Here is a tiny trained network, its code and every weight. The questions are about switching its units off for an input and a class, where a switched-off unit gives its printed mean instead of its output.

import numpy as np


def w(rows, s, z=0):
    codes = np.array(rows[::2]) - 128.0
    scale = np.full(codes.shape[1], s)
    scale[-1] = z or s
    return codes * scale


def f(y):
    return y / 2 * (1 + np.tanh(0.7978845608 * (y + 0.044715 * y**3)))


def log_softmax(a):
    a = a - a.max(-1, keepdims=True)
    return a - np.log(np.exp(a).sum(-1, keepdims=True))


def net(x, mask):
    res = np.array(x, float).reshape(1, 7) / 4 @ E
    y = f(res @ A[0][:, :-1].T + A[0][:, -1])
    res = res + np.where(mask, y, B[0][:, -1]) @ B[0][:, :-1]
    return log_softmax(res[-1] @ U[:, :-1].T + U[:, -1])


A, B = {}, {}
E = w([
[19,151,108],'x0',
[92,58,160],'x1',
[129,16,153],'x2',
[45,67,44],'x3',
[148,215,33],'x4',
[113,142,1],'x5',
[187,42,59],'x6',
],0.0053)
A[0] = w([
[153,195,104,160],'n1',
[105,160,238,205],'n2',
[132,231,127,180],'n3',
[144,47,96,230],'n4',
[143,108,53,167],'n5',
[200,119,91,176],'n6',
[213,101,104,144],'n7',
[198,137,189,154],'n8',
[101,159,174,173],'n9',
[7,148,110,254],'n10',
[215,93,124,205],'n11',
[112,161,213,197],'n12',
],0.013,0.0061)
B[0] = w([
[173,185,96,193],'n1',
[165,89,136,254],'n2',
[195,180,78,229],'n3',
[2,116,154,213],'n4',
[62,157,121,185],'n5',
[80,224,167,182],'n6',
[79,182,171,174],'n7',
[138,88,180,196],'n8',
[204,110,113,185],'n9',
[151,73,35,250],'n10',
[56,170,238,201],'n11',
[187,107,151,228],'n12',
],0.009,0.0085)
U = w([
[24,11,42,151],'0',
[41,254,210,5],'1',
[172,72,133,85],'2',
[173,215,36,156],'3',
[99,90,228,211],'4',
],0.0081,0.0017)

Each question gives the input, the list of numbers given to net, and the class t.
The units are the neurons (one row each of A and B). Each row of codes is followed by its name. A weight is (code - 128) times the scale printed after its matrix; where a second scale follows, it is the last column's (A, B and U).
mask holds one flag per neuron, in row order. A switched-off neuron (its flag False) gives its mean, the last column of its row in B, instead of its output. The means were averaged over made-up inputs and are rounded, as every weight is.
A unit's drop is (log p(t) with every unit on - log p(t) with that unit switched off) / (log p(t) with every unit on - log p(t) with every unit switched off).
The circuit of an input: a set's keep is (log p(t) with only the set's units on - log p(t) with every unit switched off) / (log p(t) with every unit on - log p(t) with every unit switched off). Starting from all 12 units, units are removed one at a time, each time the one whose removal leaves the highest keep (on an exact tie, the one counted first), for as long as the keep stays at least 0.8.
units of the circuit, in order: the units of the circuit, biggest drop first
unit that matters most: the unit with the biggest drop
k most important neurons: the k neurons with the biggest drops, biggest first
drop of u: that unit's drop, to one decimal
input [7,-7,-2,4,-3,6,-8], class 3: units of the circuit, in order => (n3; n4)
input [-4,8,2,-7,1,-3,-7], class 2: units of the circuit, in order => (n4; n2)
input [-1,1,-7,5,-6,3,-4], class 0: units of the circuit, in order => (n10)
input [0,-2,-1,2,-6,4,-8], class 3: 4 most important neurons => (n4; n8; n11; n9)
input [-6,4,6,-4,-1,-3,4], class 1: units of the circuit, in order => (n11; n7)
input [-4,8,-7,6,-8,-2,-4], class 0: units of the circuit, in order => (n10; n11)
input [-7,-2,0,-2,4,1,-4], class 1: 3 most important neurons => (n10; n11; n6)
input [4,-3,3,-1,-4,5,-8], class 3: units of the circuit, in order => (n4; n11)
input [-8,1,-7,5,-3,-6,-4], class 2: units of the circuit, in order => (n4; n6; n2)
input [-4,-4,-7,0,-3,-4,-6], class 2: 4 most important neurons => (n2; n8; n12; n6)
input [7,6,-5,2,-3,8,-8], class 0: 3 most important neurons => (n10; n6; n1)
input [5,3,-1,1,2,-3,0], class 0: 4 most important neurons => (n10; n3; n1; n6)
input [6,5,-1,-2,0,-2,0], class 0: 3 most important neurons => (n10; n3; n1)
input [2,-5,-5,3,-6,2,3], class 0: most important neuron => (n3)
input [-1,4,-2,-4,3,-5,8], class 1: drop of n11 => 0.1
input [8,-1,6,-1,7,-3,-5], class 3: drop of n4 => 0.2
input [6,1,-2,1,-5,8,-5], class 0: drop of n10 => 0.4
input [8,7,-5,-3,6,-8,-3], class 2: 3 most important neurons => (n2; n12; n6)
input [-3,-4,3,-5,4,-5,-5], class 2: drop of n10 => -0.2
input [-6,-6,6,8,-1,7,0], class 1: unit that matters most => n6
